How the units are linked:
lopu ge roza
lopu fi sudo
lopu pu fuzi
varo ge fetu
varo fi kari
varo pu potu
nivu ge varu
nivu fi nova
nivu pu kari
peti ge nobu
peti fi razo
peti pu godo
rovu ge sumo
rovu fi lare
rovu pu dogi
mose ge sofa
mose fi dado
mose pu fubu
gura ge nako
gura fi zifo
gura pu poso
fefo ge negi
fefo fi poso
fefo pu geme
kige ge tabo
kige fi dogi
kige pu malo
fezi ge malo
fezi fi litu
fezi pu fona
roza ge kare
roza fi vilo
roza pu lada
sere ge bide
sere fi fubu
sere pu fuzu
kilu ge keku
kilu fi nonu
kilu pu kelo
sogo ge vavu
sogo fi numi
sogo pu pobo
rari ge fezi
rari fi diro
rari pu nobu
tiku ge kuni
tiku fi safo
tiku pu sogo
degi ge suri
degi fi fovu
degi pu gizi
tusu ge soku
tusu fi tivu
tusu pu sumo
nako ge zari
nako fi bize
nako pu luku
zifo ge bize
zifo fi vata
zifo pu tusu
vipa ge bapu
vipa fi pobo
vipa pu nova
negi ge zifo
negi fi luku
negi pu vili
geme ge vili
geme fi fepe
geme pu dagi
safo ge fodu
safo fi zavu
safo pu numi
nonu ge gizi
nonu fi kola
nonu pu gura
zari ge fefo
zari fi zovo
zari pu vata
pege ge rudu
pege fi sere
pege pu fogu
kari ge tefa
kari fi suri
kari pu nuvi
zife ge beda
zife fi gare
zife pu safo
keku ge nuvi
keku fi gizi
keku pu vevi
rara ge fubu
rara fi tiku
rara pu nafa
kazu ge razo
kazu fi zuri
kazu pu sefe
sumo ge sane
sumo fi tunu
sumo pu rari
fetu ge nova
fetu fi tefa
fetu pu degi
malo ge suzu
malo fi peti
malo pu tumo
sane ge kige
sane fi fivi
sane pu fezi
raba ge fepe
raba fi rovu
raba pu kige
nova ge geba
nova fi pupu
nova pu suri
kola ge voba
kola fi zari
kola pu zifo
lepu ge tivu
lepu fi sane
lepu pu lare
redi ge diro
redi fi fona
redi pu razo
razo ge fopo
razo fi gege
razo pu zoni
luse ge bori
luse fi mose
luse pu sere
potu ge degi
potu fi nuvi
potu pu nonu
nafa ge guvo
nafa fi sogo
nafa pu vipa
gizi ge fepi
gizi fi voba
gizi pu nako
sudo ge vilo
sudo fi luse
sudo pu pege
varu ge pobo
varu fi geba
varu pu tefa
geba ge gepo
geba fi potu
geba pu kilu
fuzi ge lada
fuzi fi pege
fuzi pu sofa
tabo ge lare
tabo fi rari
tabo pu suzu
tefa ge pupu
tefa fi kilu
tefa pu fovu
guvo ge safo
guvo fi vavu
guvo pu bapu
voge ge teka
voge fi rubo
voge pu vilo
pupu ge potu
pupu fi keku
pupu pu kugo
tivu ge dagi
tivu fi kige
tivu pu tunu
tave ge sefe
tave fi maze
tave pu lopu
vilo ge tigu
vilo fi bori
vilo pu rudu
nuvi ge fovu
nuvi fi fepi
nuvi pu kola
pobo ge varo
pobo fi gepo
pobo pu pupu
dezo ge sudo
dezo fi lada
dezo pu tifi
kelo ge vevi
kelo fi gura
kelo pu fefo
teka ge lopu
teka fi dezo
teka pu tigu
zoni ge fuse
zoni fi teka
zoni pu kare
sefe ge zoni
sefe fi voge
sefe pu roza
litu ge peti
litu fi kazu
litu pu ruvo
fubu ge zife
fubu fi kuni
fubu pu guvo
bide ge dado
bide fi zife
bide pu tiku
dogi ge rari
dogi fi redi
dogi pu peti
zavu ge vipa
zavu fi varu
zavu pu fetu
dado ge fogu
dado fi beda
dado pu kuni
gege ge tave
gege fi rode
gege pu teka
diro ge litu
diro fi tumo
diro pu fopo
rubo ge dezo
rubo fi fuzi
rubo pu bori
bapu ge numi
bapu fi varo
bapu pu geba
numi ge nivu
numi fi fetu
numi pu gepo
kugo ge nonu
kugo fi vevi
kugo pu nine
rudu ge mose
rudu fi bide
rudu pu rara
fuzu ge tiku
fuzu fi guvo
fuzu pu luzi
kuni ge gare
kuni fi fodu
kuni pu vavu
luzi ge sogo
luzi fi bapu
luzi pu varu
beda ge fuzu
beda fi nafa
beda pu fodu
suzu ge redi
suzu fi nobu
suzu pu kazu
fepi ge kelo
fepi fi nine
fepi pu zari
rode ge maze
rode fi roza
rode pu dezo
soku ge raba
soku fi dagi
soku pu sane
zovo ge poso
zovo fi vili
zovo pu raba
kare ge rubo
kare fi tigu
kare pu luse
tifi ge pege
tifi fi lilo
tifi pu dado
suri ge kilu
suri fi kugo
suri pu fepi
fogu ge rara
fogu fi fuzu
fogu pu gare
zuri ge gege
zuri fi fuse
zuri pu voge
dagi ge rovu
dagi fi tabo
dagi pu fivi
nine ge gura
nine fi negi
nine pu zovo
gare ge nafa
gare fi luzi
gare pu zavu
nobu ge fona
nobu fi fopo
nobu pu zuri
tigu ge fuzi
tigu fi tifi
tigu pu mose
luku ge vata
luku fi soku
luku pu lepu
vili ge tusu
vili fi lepu
vili pu rovu
tunu ge fivi
tunu fi malo
tunu pu diro
fovu ge kugo
fovu fi kelo
fovu pu voba
ruvo ge godo
ruvo fi sefe
ruvo pu rode
lada ge luse
lada fi rudu
lada pu lilo
bori ge tifi
bori fi sofa
bori pu bide
fivi ge dogi
fivi fi suzu
fivi pu litu
tumo ge kazu
tumo fi godo
tumo pu tave
godo ge zuri
godo fi zoni
godo pu maze
bize ge zovo
bize fi geme
bize pu soku
sofa ge lilo
sofa fi fogu
sofa pu zife
vata ge geme
vata fi raba
vata pu tivu
voba ge nine
voba fi fefo
voba pu bize
fopo ge ruvo
fopo fi tave
fopo pu fuse
fuse ge rode
fuse fi lopu
fuse pu rubo
fona ge tumo
fona fi ruvo
fona pu gege
poso ge luku
poso fi tusu
poso pu fepe
fepe ge lepu
fepe fi sumo
fepe pu tabo
vavu ge zavu
vavu fi nivu
vavu pu varo
fodu ge luzi
fodu fi vipa
fodu pu nivu
maze ge voge
maze fi kare
maze pu sudo
lilo ge sere
lilo fi rara
lilo pu beda
gepo ge kari
gepo fi degi
gepo pu keku
vevi ge kola
vevi fi nako
vevi pu negi
lare ge tunu
lare fi fezi
lare pu redi

The rows follow the links: the fewer symbols apart two units are, the more alike their rows tend to be.

Name the unit of each row.
[ 16,  13, -22, -17,  -8,  17, -10,  14,  21,   3,   3,  18,   2,  17,  19,   5,  49, -17, -17,   9,  14,   6,  11,  14,   9, -17,   7, -12,  31, -11,   4, -10,  -3,   3, -18,  19,   9,  29,   4,  10,  16,  -7,   0, -22,  15,  24,  44, -16, -18,  34,  28, -14, -27, -28,   0,  -4,   1,  -7,   2] | gura
[ 15,  19,  11,  -4,  22,  10, -17,  39, -39, -18,  19,  -8,   9,  -5,  17,  -7, -16,  -2,  10, -11, -46, -15,   4,  -5,   4,   4,  12,  -8,   7,  11,  -1,  -1, -13, -12,   7,  -1,   0, -30, -10, -15,  -8,  -5,  -6,  25,  13, -31, -18,  -2,  28, -22, -25,  21, -10,  44,  16,  14, -18,   1,  12] | tumo
[  2,  -1, -19, -13,  -7,  -5,  -7, -14,  38,  10, -11,  18,  -4,  17,   4,  -1,  53, -13,  -8,  14,  29,  -2,   8,  16,  -1,   1,  -2,   0,  15, -15,   3,  -6,  11,  15,  -1,  11,   4,  17,   8,  24,  11,   8,   2, -26,  12,  35,  22,  -5, -24,  34,  25, -22, -22, -48, -10,   0,   2,  -7, -10] | nuvi
[ 27,  28,  -4, -17,  13,  14, -18,  48, -36, -10,  22, -10,  14,  -1,  19,  -4,  -4,  -4,   1, -12, -44, -13,  15,  -4,   9, -12,  17, -24,  23,   5,   5,   1, -21, -17, -11,   0,   5, -22,  -8, -25,  -4,  -6,   3,  11,  17, -20,   4, -16,  22, -17, -10,  21, -23,  32,  13,   8, -12,  -1,  17] | fezi
[ 31,  29, -10, -20,   8,  17, -17,  50, -32,  -7,  22,  -9,  14,   1,  19,  -1,   3,  -5,  -4, -11, -38,  -9,  17,  -4,  11, -19,  18, -29,  27,   3,   8,   0, -23, -18, -19,   3,   7, -15,  -7, -26,  -2,  -7,   5,   4,  18, -13,  16, -20,  16, -11,  -2,  18, -26,  27,  11,   4,  -9,  -2,  19] | tunu
[-20, -23,  -4,   4, -16, -33,  15, -47,  33,  24, -26,  -6,  -8,  -1, -33,   1,   2,  10,   5,   6,  38,  -2,  -1,   2, -13,  12, -13,   9, -23, -10,   1,  10,  16,  14,   7, -15,  -6,  -6,   8,  10,  -7,  22,  11, -19, -14,  29, -15,  10, -19,   1,  10, -14,  12, -44, -22,  -7,  15,   0, -16] | zavu
[ 28,  28,  -6, -17,  12,  16, -18,  49, -35,  -9,  22, -10,  13,   0,  18,  -2,  -2,  -4,   0, -11, -43, -12,  16,  -4,  10, -14,  17, -25,  24,   5,   6,   1, -22, -19, -15,   1,   6, -21,  -7, -26,  -4,  -7,   4,   9,  17, -18,   7, -17,  21, -16,  -8,  20, -23,  31,  12,   7, -12,  -1,  17] | rari
[ -6,   1,  27,  16,  22,   7,  -3,  14, -31, -23,  11,  -1,   0, -11,  10,  -7, -35,   4,  14,  -7, -31,  -5, -15,  -7,   0,  16,  -1,  17, -14,  15,  -8,  -3,  -1,  -4,  22,   0,  -5, -17,  -9,  -2,  -6,  -9, -15,  35,  -2, -39, -33,  13,  25, -21, -32,  13,  16,  49,  16,  13, -15,   5,   4] | rode
[ 16,  21,   9,  -5,  22,  10, -17,  41, -39, -17,  19,  -8,   9,  -5,  18,  -8, -15,  -2,   9, -11, -46, -15,   6,  -5,   5,   2,  12,  -9,  10,   9,   1,  -1, -14, -13,   5,  -1,   1, -30, -10, -17,  -8,  -6,  -5,  23,  13, -31, -16,  -4,  27, -22, -24,  20, -12,  43,  15,  14, -19,   1,  13] | fona
[-11,  -4,  29,  21,  19,   6,   1,   5, -28, -22,   8,  -1,  -2, -12,   8,  -5, -39,   6,  12,  -6, -26,  -1, -18,  -8,   0,  16,  -4,  20, -19,  16, -11,  -3,   1,  -4,  24,  -1,  -6, -12,  -8,   1,  -4,  -9, -16,  35,  -8, -39, -33,  16,  22, -20, -32,  13,  23,  48,  14,  10, -13,   5,   1] | teka
[ 10,  16,  15,   1,  24,   9, -14,  34, -38, -21,  17,  -5,   8,  -6,  17,  -9, -21,   0,  12, -11, -44, -14,   0,  -6,   3,   8,   8,  -1,   3,  12,  -3,  -2, -10, -10,  12,   0,  -1, -29, -10, -12,  -8,  -6,  -9,  29,  10, -35, -23,   2,  29, -23, -29,  20,  -4,  47,  17,  16, -19,   2,  10] | fopo
[-29, -29,  14,  23, -14, -21,  26, -45,  10,  11, -17, -10, -10, -13, -32,   5, -39,  19,   6,   0,  25,  11, -17, -11, -12,  10, -15,  18, -38,   3,  -5,  10,  11,   5,   9, -17,  -9,   3,   4,   2,  -8,   9,   4,   2, -30,   1, -24,  17,  -7, -14,  -6,  -2,  40,  -6, -10, -11,  16,   7, -11] | fubu
[ -1,   7,  24,  12,  23,   8,  -8,  20, -33, -23,  13,  -3,   2,  -9,  13,  -8, -30,   1,  14,  -9, -36,  -8, -10,  -6,   1,  14,   2,  11,  -8,  16,  -8,  -3,  -4,  -6,  21,   0,  -4, -23, -10,  -4,  -7,  -9, -14,  34,   1, -39, -30,  10,  27, -22, -32,  15,   9,  50,  17,  14, -18,   4,   5] | sefe
[-28, -24,  26,  29,  -3,  -8,  23, -31,  -6,  -4,  -7,  -7,  -9, -16, -18,   3, -51,  16,   8,  -2,   9,  14, -24, -13,  -7,  12, -14,  25, -37,  12,  -9,   4,   8,   2,  14, -12,  -9,   6,  -1,   3,  -5,  -3,  -7,  18, -28, -20, -28,  20,   4, -17, -18,   3,  44,  22,   0,  -6,   7,   8,  -6] | rudu
[  0,  -3, -18, -12,  -7,  -7,  -6, -16,  39,  12, -14,  18,  -5,  16,   3,  -1,  53, -12,  -8,  13,  31,  -3,   8,  16,  -1,   2,  -3,   2,  14, -15,   3,  -6,  12,  16,   0,  11,   4,  14,   8,  23,   9,   9,   3, -26,  11,  35,  21,  -3, -24,  33,  25, -22, -22, -49, -11,   0,   3,  -7, -11] | keku
[-20, -23,  -5,   3, -15, -32,  13, -47,  34,  23, -26,  -5,  -8,   0, -31,   1,   6,   8,   5,   6,  38,  -2,  -1,   2, -14,  13, -12,   9, -21, -11,   1,   9,  16,  14,   7, -14,  -5,  -6,   8,  12,  -7,  22,  12, -20, -12,  30, -14,  10, -19,   3,  11, -14,  10, -47, -23,  -6,  15,   0, -16] | vipa
[-28, -29,  16,  25, -12, -18,  27, -43,   6,   8, -16, -11, -10, -13, -30,   5, -43,  18,   7,   0,  22,  13, -19, -12, -11,  10, -16,  20, -38,   5,  -6,   8,  10,   4,  10, -16,  -9,   5,   2,   1,  -8,   6,   2,   6, -30,  -5, -24,  18,  -5, -15,  -8,  -1,  42,   1,  -9, -10,  15,   6, -10] | fogu
[ 29,  29,  -8, -18,  11,  16, -17,  50, -35,  -9,  22, -10,  14,   0,  19,  -2,  -1,  -5,  -2, -12, -41, -11,  16,  -4,   9, -15,  18, -27,  25,   4,   8,   1, -22, -19, -16,   2,   6, -19,  -7, -26,  -3,  -7,   4,   8,  18, -17,  10, -17,  19, -15,  -7,  20, -24,  30,  12,   6, -11,  -1,  18] | dogi
[ 30,  30,  -9, -18,  10,  17, -17,  50, -33,  -7,  21,  -9,  14,   1,  19,  -1,   1,  -4,  -2, -11, -40, -10,  16,  -4,   9, -18,  18, -28,  26,   3,   8,   1, -22, -19, -17,   2,   8, -16,  -8, -27,  -2,  -7,   5,   6,  18, -15,  12, -19,  18, -12,  -4,  19, -24,  29,  12,   5, -10,  -2,  18] | fivi
[-24, -18,  29,  30,   6,   1,  15, -18, -15, -13,  -1,  -3,  -7, -14,  -8,   0, -49,  12,  10,  -3,  -4,  10, -25, -11,  -4,  15, -11,  27, -32,  15, -12,   0,   6,   1,  20,  -6,  -8,   1,  -4,   3,  -4,  -9, -12,  27, -22, -29, -31,  20,  12, -18, -25,   6,  39,  35,   8,   1,  -1,   8,  -4] | fuzi
[ 13,  19,  12,  -2,  23,   9, -16,  38, -38, -19,  18,  -7,   8,  -6,  17,  -8, -18,   0,  11, -11, -46, -15,   2,  -6,   4,   5,   9,  -5,   6,  11,  -1,  -1, -12, -12,   9,   0,   0, -30, -10, -15,  -8,  -6,  -7,  27,  11, -32, -21,  -1,  28, -23, -26,  20,  -7,  45,  16,  15, -18,   1,  12] | kazu
[-26, -29,   8,  16, -16, -27,  25, -49,  20,  18, -22, -11, -10,  -9, -36,   5, -27,  17,   6,   1,  32,   8, -12,  -8, -14,   9, -15,  14, -35,  -2,  -2,  11,  13,   8,   6, -19,  -9,   0,   6,   3, -10,  15,   9,  -7, -24,  13, -22,  15, -12, -10,   0,  -6,  31, -20, -17, -11,  17,   4, -14] | kuni
[ 17,  14, -23, -17,  -7,  19,  -9,  16,  19,   2,   4,  17,   3,  16,  20,   4,  49, -17, -18,   9,  12,   7,  11,  13,   9, -18,   7, -14,  32, -10,   5, -10,  -3,   2, -20,  18,   9,  30,   5,   9,  17,  -9,   1, -22,  15,  22,  45, -17, -17,  33,  27, -13, -28, -27,   0,  -5,   1,  -6,   3] | nako
[ 23,  20, -23, -19,  -7,  25, -11,  28,   7,   0,  11,  13,   6,  14,  21,   6,  40, -15, -19,   5,   2,   7,  13,   9,  12, -24,  10, -21,  35,  -8,   7,  -9, -10,  -5, -27,  17,  11,  28,   2,  -1,  15, -12,   3, -19,  16,  16,  48, -21, -12,  27,  25,  -7, -28, -15,   4,  -6,   1,  -5,   8] | bize
[-13, -16, -13,  -6, -12, -28,   3, -38,  41,  22, -24,   5,  -7,   8, -20,  -1,  30,  -1,   1,  10,  38,  -6,   4,   9, -11,  13, -10,   6,  -7, -14,   2,   4,  17,  17,   7,  -5,  -3,  -1,   8,  19,  -2,  22,   9, -26,  -1,  37,  -3,   5, -23,  16,  17, -19,  -5, -54, -20,  -3,   9,  -5, -17] | fetu
[-12, -15, -12,  -6, -12, -27,   3, -36,  42,  20, -23,   7,  -7,   8, -18,  -2,  32,  -1,   1,  11,  37,  -6,   5,  11, -10,  12,  -9,   5,  -6, -14,   1,   4,  17,  18,   7,  -4,  -2,  -1,   8,  20,   0,  20,   8, -25,   0,  37,  -1,   5, -22,  17,  18, -20,  -7, -54, -20,  -1,   9,  -5, -16] | nova
[ 28,  24, -23, -20,  -6,  26, -11,  36,  -5,  -1,  15,   6,   9,  11,  22,   5,  29, -13, -17,   1,  -9,   6,  16,   6,  14, -28,  14, -27,  37,  -5,   8,  -6, -16, -11, -31,  14,  11,  21,   1, -11,  12, -14,   4, -14,  16,   9,  46, -24,  -6,  18,  21,   1, -28,  -3,   6,  -6,   0,  -4,  13] | geme

Each walk starts at a row. The symbols on each line, taken left to right, move it on to the next unit.
Each answer is a row, close to the row of the unit it stands for.
---
[-15, -18, -11,  -4, -12, -29,   5, -39,  41,  21, -24,   3,  -8,   7, -22,  -1,  27,   1,   2,  10,  38,  -5,   4,   9, -11,  12, -10,   6, -10, -13,   1,   6,  17,  18,   8,  -7,  -3,  -2,   9,  18,  -3,  21,  10, -24,  -3,  37,  -5,   6, -22,  14,  16, -19,  -4, -53, -21,  -3,  11,  -3, -17]
pu pu ge fi fi -> [ 20,  16, -22, -18,  -7,  22, -11,  20,  14,   2,   7,  15,   3,  16,  21,   4,  45, -16, -19,   7,   8,   7,  13,  12,  12, -20,   9, -16,  33,  -9,   6,  -9,  -6,  -1, -22,  19,  10,  30,   2,   4,  16, -11,   1, -20,  16,  20,  47, -19, -15,  31,  27, -11, -28, -21,   2,  -5,   0,  -6,   5]
ge pu ge fi ge ge ge -> [ 32,  30, -16, -21,   3,  22, -14,  49, -24,  -4,  20,  -6,  13,   4,  20,   2,  11,  -7,  -9,  -8, -30,  -4,  18,  -1,  13, -26,  19, -32,  32,   0,  10,  -1, -23, -19, -27,   6,  10,  -3,  -5, -24,   2, -10,   6,  -3,  17,  -6,  29, -24,  10,  -2,   7,  15, -27,  17,  10,   0,  -5,  -3,  18]
---
[ 30,  26, -21, -22,  -4,  26, -12,  40,  -9,   0,  17,   3,  10,  10,  22,   6,  27, -12, -17,  -2, -12,   5,  17,   4,  15, -29,  15, -29,  37,  -4,   9,  -5, -19, -12, -31,  13,  11,  17,  -1, -15,  10, -13,   6, -12,  17,   6,  45, -25,  -3,  14,  18,   4, -28,   1,   7,  -5,  -1,  -4,  14]
fi pu pu fi fi -> [  6,  13,  19,   5,  24,   8, -13,  29, -37, -22,  16,  -5,   5,  -8,  15,  -9, -24,   0,  12, -11, -42, -12,  -4,  -6,   2,  11,   6,   3,  -1,  13,  -4,  -2,  -8,  -8,  15,   0,  -2, -28, -10,  -9,  -8,  -7, -11,  30,   7, -36, -27,   5,  29, -23, -30,  18,   0,  48,  17,  15, -19,   2,   9]
fi pu pu -> [-25, -21,  28,  30,   3,  -2,  18, -23, -12, -10,  -2,  -4,  -8, -16, -11,   1, -50,  14,   9,  -4,  -1,  12, -26, -12,  -5,  14, -12,  26, -34,  14, -11,   2,   7,   1,  18,  -7,  -9,   3,  -3,   4,  -4,  -7, -11,  25, -24, -27, -30,  20,   9, -17, -22,   6,  42,  32,   6,  -2,   2,   8,  -5]
---
[ 15,  11, -22, -16,  -7,  16,  -9,  11,  23,   3,   2,  19,   2,  17,  18,   4,  51, -16, -17,  10,  16,   5,  11,  15,  10, -15,   5, -11,  30, -11,   5, -10,  -1,   5, -16,  19,   9,  30,   4,  12,  17,  -6,   1, -22,  15,  24,  42, -14, -18,  35,  28, -16, -28, -30,  -2,  -4,   1,  -7,   1]
pu pu pu pu -> [ 26,  28,  -2, -16,  14,  14, -18,  48, -36, -12,  21, -10,  13,  -2,  18,  -4,  -6,  -3,   2, -12, -44, -14,  14,  -4,   8, -10,  16, -22,  21,   5,   6,   1, -21, -17, -10,   0,   5, -24,  -8, -25,  -5,  -6,   2,  13,  18, -21,   1, -14,  23, -17, -12,  21, -21,  34,  13,   8, -13,  -1,  16]
pu pu ge ge pu fi -> [-22, -17,  30,  29,   7,   2,  15, -15, -16, -15,   1,  -2,  -7, -14,  -6,   0, -48,  11,  10,  -4,  -7,   9, -24, -11,  -3,  14, -11,  26, -31,  15, -11,   0,   6,  -1,  21,  -5,  -8,  -1,  -4,   4,  -4,  -9, -14,  29, -21, -32, -32,  21,  14, -18, -25,   6,  38,  38,   9,   1,  -2,   8,  -3]
---
[-11, -13, -14,  -8, -10, -24,   0, -33,  42,  19, -21,   9,  -6,  11, -14,  -2,  39,  -4,  -1,  12,  37,  -7,   6,  12,  -8,  11,  -7,   5,  -2, -14,   2,   1,  16,  19,   6,  -1,  -1,   2,   9,  22,   2,  19,   7, -26,   3,  37,   3,   3, -23,  21,  20, -21, -11, -55, -19,  -1,   8,  -6, -16]
fi ge pu pu fi fi -> [ 30,  25, -21, -21,  -4,  26, -12,  38,  -7,  -1,  16,   5,  10,  11,  22,   5,  28, -12, -17,   0, -10,   5,  16,   5,  14, -28,  14, -28,  36,  -4,   9,  -5, -18, -12, -31,  13,  11,  19,  -1, -14,  12, -14,   5, -13,  16,   8,  45, -24,  -4,  16,  20,   2, -28,  -1,   7,  -6,  -1,  -4,  14]
ge pu pu pu -> [ 18,  23,   7,  -7,  21,  10, -17,  42, -39, -16,  19,  -8,  11,  -4,  18,  -8, -13,  -2,   8, -12, -46, -16,   7,  -5,   5,   0,  12, -12,  12,   9,   1,   0, -15, -12,   3,   0,   2, -30, -10, -18,  -7,  -6,  -4,  22,  14, -29, -14,  -6,  28, -22, -21,  21, -13,  43,  15,  13, -17,   1,  14]
---
[ 11,  16,  13,  -1,  24,   8, -15,  36, -39, -20,  18,  -6,   8,  -6,  17,  -9, -19,  -1,  11, -11, -44, -13,   1,  -5,   4,   6,   9,  -3,   5,  12,  -2,  -1, -11, -11,  12,  -1,  -1, -31, -10, -14,  -7,  -6,  -8,  27,  11, -33, -22,   0,  29, -23, -27,  20,  -6,  46,  16,  16, -18,   2,  12]
fi pu fi ge fi fi -> [-28, -26,  25,  29,  -5,  -9,  25, -33,  -4,  -2,  -8,  -7, -10, -15, -21,   4, -50,  17,   8,  -2,  11,  14, -24, -13,  -7,  11, -16,  25, -38,  11,  -9,   4,   9,   2,  13, -12,  -9,   6,   0,   2,  -6,  -2,  -6,  16, -28, -17, -27,  20,   3, -17, -16,   3,  44,  19,  -1,  -6,   9,   9,  -7]
fi ge pu fi fi ge -> [-18, -22,  -7,   0, -15, -32,  11, -46,  37,  24, -26,  -1,  -9,   2, -28,  -1,  13,   6,   4,   8,  38,  -4,   1,   4, -13,  13, -12,   8, -17, -12,   1,   9,  16,  16,   7, -12,  -6,  -4,   9,  14,  -5,  23,  10, -22,  -9,  33, -11,   9, -21,   6,  14, -16,   6, -49, -22,  -5,  14,  -2, -17]
---
[ 33,  30, -16, -22,   1,  22, -14,  48, -23,  -3,  21,  -5,  13,   5,  20,   3,  12,  -8, -10,  -7, -28,  -2,  19,  -1,  12, -26,  18, -31,  33,  -1,   9,  -2, -23, -18, -28,   6,   9,   1,  -4, -24,   4, -11,   6,  -4,  18,  -5,  32, -24,   8,  -1,   9,  13, -27,  15,   9,  -1,  -4,  -2,  18]
pu ge pu pu pu -> [-10,  -2,  28,  20,  20,   6,   0,   8, -29, -22,  10,  -1,  -1, -11,   8,  -6, -37,   5,  12,  -6, -27,  -2, -17,  -8,   0,  16,  -4,  20, -18,  16, -10,  -3,   1,  -3,  23,  -1,  -6, -14,  -8,   0,  -6,  -9, -16,  35,  -7, -39, -33,  15,  24, -21, -33,  13,  21,  48,  15,  11, -14,   6,   2]
ge fi ge -> [-20, -14,  30,  28,  10,   3,  11, -10, -20, -17,   3,  -1,  -6, -14,  -2,  -1, -46,   9,  10,  -5, -12,   7, -24, -10,  -3,  16, -10,  25, -29,  16, -11,  -1,   6,  -1,  21,  -3,  -8,  -3,  -5,   3,  -4,  -9, -15,  30, -17, -34, -33,  20,  17, -18, -28,   8,  35,  41,  10,   4,  -5,   7,  -2]
---
[-22, -25,  -3,   5, -16, -33,  15, -49,  32,  24, -26,  -7,  -9,  -2, -34,   2,  -1,  11,   6,   5,  37,  -1,  -2,   0, -15,  13, -12,  10, -24,  -9,   1,  10,  16,  13,   8, -16,  -6,  -4,   8,   9,  -8,  23,  11, -18, -15,  27, -16,  10, -19,  -1,   9, -13,  16, -42, -22,  -7,  16,   0, -17]
pu fi fi pu -> [  8,   5, -21, -15,  -6,   6,  -9,  -2,  32,   6,  -4,  20,  -2,  17,  12,   1,  55, -17, -13,  12,  24,   2,  10,  17,   4,  -6,   1,  -5,  24, -13,   3,  -9,   6,  11,  -9,  17,   6,  23,   7,  19,  15,   0,   0, -25,  15,  31,  34, -10, -22,  36,  27, -20, -25, -40,  -6,  -2,   1,  -7,  -5]
pu ge ge ge ge pu -> [ 30,  26, -21, -21,  -3,  26, -12,  42, -11,  -1,  17,   1,  11,   9,  22,   5,  24, -11, -16,  -2, -15,   4,  17,   4,  14, -30,  16, -29,  36,  -4,   9,  -5, -19, -14, -31,  12,  11,  16,  -1, -17,  10, -13,   6, -12,  17,   4,  43, -24,  -1,  12,  18,   6, -28,   3,   7,  -5,  -2,  -4,  15]
---
[ -4,  -7, -17, -11,  -9, -13,  -4, -23,  41,  15, -17,  14,  -5,  15,  -4,  -2,  49, -10,  -4,  14,  33,  -5,   8,  16,  -4,   6,  -5,   3,   8, -15,   2,  -3,  15,  18,   3,   7,   2,   9,   8,  24,   7,  13,   4, -27,   9,  37,  13,  -1, -24,  29,  23, -23, -19, -53, -14,  -1,   4,  -7, -12]
ge fi pu pu -> [ 24,  20, -23, -19,  -7,  24, -11,  29,   5,   0,  12,  11,   7,  13,  22,   6,  38, -15, -19,   4,   0,   7,  14,   9,  13, -25,  11, -22,  36,  -7,   8,  -8, -11,  -6, -27,  17,  10,  27,   2,  -4,  14, -12,   3, -17,  17,  14,  48, -21, -11,  25,  25,  -5, -29, -12,   5,  -6,   0,  -6,  10]
ge fi ge fi -> [ 32,  29, -17, -22,   0,  24, -14,  47, -22,  -3,  20,  -4,  13,   5,  20,   4,  14,  -8, -11,  -6, -26,  -1,  18,   0,  14, -27,  18, -32,  35,  -2,   9,  -2, -22, -17, -29,   7,  10,   3,  -3, -23,   4, -11,   7,  -5,  17,  -2,  33, -24,   6,   1,  10,  12, -28,  13,   9,  -2,  -4,  -3,  17]
